Look-ups in named tables: a row name and a column name give one cell, copied from the table.

boda
         lato  fovuv
rut       209     71
zinoseg   203     32
peses     210     57
fev       202     33
tak       218     62
defo      205     66
buvum     199     52
buzer     214     72

fev, lato: 202
peses, lato: 210
buvum, fovuv: 52
buzer, lato: 214
tak, lato: 218
rut, lato: 209
defo, lato: 205
zinoseg, fovuv: 32
zinoseg, lato: 203
peses, fovuv: 57
tak, fovuv: 62
fev, fovuv: 33
buvum, lato: 199
defo, fovuv: 66
Row with the largest lato: tak

ligi
|  | bafuli | tal |
|---|---|---|
| sop | 82 | 34 |
| bof | 82 | 38 |
| fafiz | 10 | 55 |
| fodim | 10 | 58 |
| dolu | 82 | 34 |
| vop | 82 | 34 |
| zanoro | 82 | 36 |
| gesitug | 82 | 39 |
| medid | 42 | 206 |
| senul | 29 | 151 |

What is the tal of dolu in ligi? 34
What is the tal of senul in ligi? 151
What is the bafuli of zanoro in ligi? 82
What is the tal of fafiz in ligi? 55
What is the bafuli of sop in ligi? 82
What is the tal of vop in ligi? 34
What is the bafuli of bof in ligi? 82
What is the tal of gesitug in ligi? 39
What is the tal of bof in ligi? 38
What is the bafuli of gesitug in ligi? 82

numopu:
	menemar	kipuzu	fom	pasufa	vakiruz	mume	lusopal
zev	126	168	232	72	98	110	162
maf	116	130	94	2	126	103	111
gik	89	45	123	132	150	151	76
piv	169	129	120	173	176	104	230

What is the mume of maf in numopu? 103
What is the fom of gik in numopu? 123
What is the vakiruz of piv in numopu? 176
What is the kipuzu of zev in numopu? 168
What is the mume of gik in numopu? 151
What is the pasufa of piv in numopu? 173
What is the lusopal of gik in numopu? 76
What is the mume of zev in numopu? 110
What is the vakiruz of zev in numopu? 98
What is the menemar of maf in numopu? 116
What is the pasufa of gik in numopu? 132
What is the lusopal of zev in numopu? 162
What is the kipuzu of maf in numopu? 130
What is the fom of maf in numopu? 94
What is the fom of piv in numopu? 120
What is the mume of piv in numopu? 104
What is the menemar of gik in numopu? 89
What is the kipuzu of piv in numopu? 129
What is the pasufa of zev in numopu? 72
What is the menemar of zev in numopu? 126
Row with the largest lusopal: piv

Table rimutad
,nupagi,reg,rup,fosun,puti,visela,vin,fufebi
sisak,119,142,88,77,124,131,78,126
rof,143,132,101,92,125,95,100,109
tipop,128,141,91,79,125,117,83,119
vegep,145,127,108,101,124,90,109,106
dema,65,125,115,119,115,193,104,153
zapapar,59,113,130,139,112,195,123,154
mig,119,142,89,78,124,130,78,126
satu,144,125,110,105,123,90,112,106
rig,135,116,123,122,120,97,127,109
zetuni,68,91,160,180,108,172,164,143

puti of mig is 124
rup of mig is 89
fosun of zapapar is 139
nupagi of vegep is 145
fosun of zetuni is 180
fufebi of mig is 126
fufebi of zapapar is 154
visela of mig is 130
rup of zetuni is 160
fosun of vegep is 101
rup of satu is 110
vin of zapapar is 123
puti of rof is 125
fufebi of zetuni is 143
reg of vegep is 127
puti of rig is 120
fufebi of tipop is 119
reg of zetuni is 91

zakovig
         toti  pomadil  topar  zadugu  muli   des   nok   vut   zam  losusu
salo      121     7700   6022    2838  1337  7571  7612  8477   897    3923
zodeper  8794     1040   3867    7178  8421  2424  2265  1193  8597    4681
rir      2491     5075   5650    5378  4674  8480  6250  5852  2176     801
solek     568     8373   5781    2473  1204  7261  7443  8495   776    4652
sififi   6500     4635   4128    3893  4486  1358  3374  3996  6911    9129

What is the losusu of solek in zakovig? 4652
What is the losusu of salo in zakovig? 3923
What is the muli of rir in zakovig? 4674
What is the vut of salo in zakovig? 8477
What is the topar of solek in zakovig? 5781
What is the zam of sififi in zakovig? 6911
What is the pomadil of solek in zakovig? 8373
What is the losusu of rir in zakovig? 801
What is the vut of rir in zakovig? 5852
What is the nok of salo in zakovig? 7612
What is the topar of sififi in zakovig? 4128
What is the zam of salo in zakovig? 897
What is the topar of zodeper in zakovig? 3867
What is the des of rir in zakovig? 8480
What is the toti of salo in zakovig? 121
What is the nok of zodeper in zakovig? 2265
What is the toti of sififi in zakovig? 6500

sugen:
|  | sonobaf | tosa | mufim | dip | mivu | tos | fimam |
|---|---|---|---|---|---|---|---|
| bani | 37 | 134 | 199 | 122 | 88 | 82 | 79 |
| zut | 202 | 97 | 165 | 40 | 98 | 74 | 140 |
| lazok | 150 | 186 | 175 | 10 | 125 | 140 | 134 |
| depilov | 142 | 110 | 198 | 46 | 80 | 60 | 110 |

What is the tos of depilov in sugen? 60
What is the dip of lazok in sugen? 10
What is the mivu of zut in sugen? 98
What is the mufim of zut in sugen? 165
What is the mivu of bani in sugen? 88
What is the mufim of depilov in sugen? 198
What is the fimam of lazok in sugen? 134
What is the fimam of depilov in sugen? 110
What is the tos of lazok in sugen? 140
What is the tosa of bani in sugen? 134
What is the dip of depilov in sugen? 46
What is the dip of zut in sugen? 40
What is the tos of zut in sugen? 74
Row with the largest mufim: bani

peku =
|  | visika | lop | novus | nale | fevodi | sopa | kosab | bisig | lelofi |
|---|---|---|---|---|---|---|---|---|---|
| mavep | 17 | 96 | 17 | 16 | 96 | 18 | 19 | 95 | 17 |
| sep | 17 | 95 | 16 | 16 | 95 | 17 | 18 | 96 | 23 |
| gotozat | 96 | 16 | 96 | 97 | 16 | 96 | 97 | 16 | 90 |
| bopas | 17 | 96 | 17 | 17 | 95 | 15 | 16 | 96 | 21 |
| lupiza | 22 | 96 | 94 | 17 | 15 | 96 | 95 | 16 | 17 |
| gusozi | 98 | 17 | 20 | 96 | 96 | 16 | 18 | 97 | 96 |
| pepuv | 96 | 17 | 96 | 97 | 17 | 96 | 95 | 17 | 86 |
| zodek | 95 | 17 | 96 | 97 | 16 | 97 | 97 | 17 | 85 |
| sed | 97 | 15 | 98 | 96 | 18 | 96 | 95 | 17 | 96 |
| bap | 15 | 97 | 14 | 18 | 96 | 17 | 16 | 96 | 15 |
| sobu | 33 | 65 | 16 | 37 | 98 | 16 | 16 | 96 | 94 |

What is the visika of bap in peku? 15
What is the sopa of zodek in peku? 97
What is the visika of gotozat in peku? 96
What is the lelofi of zodek in peku? 85
What is the lop of bopas in peku? 96
What is the kosab of mavep in peku? 19
What is the sopa of sed in peku? 96
What is the bisig of sep in peku? 96
What is the lop of zodek in peku? 17
What is the sopa of pepuv in peku? 96
What is the sopa of gusozi in peku? 16
What is the kosab of sed in peku? 95

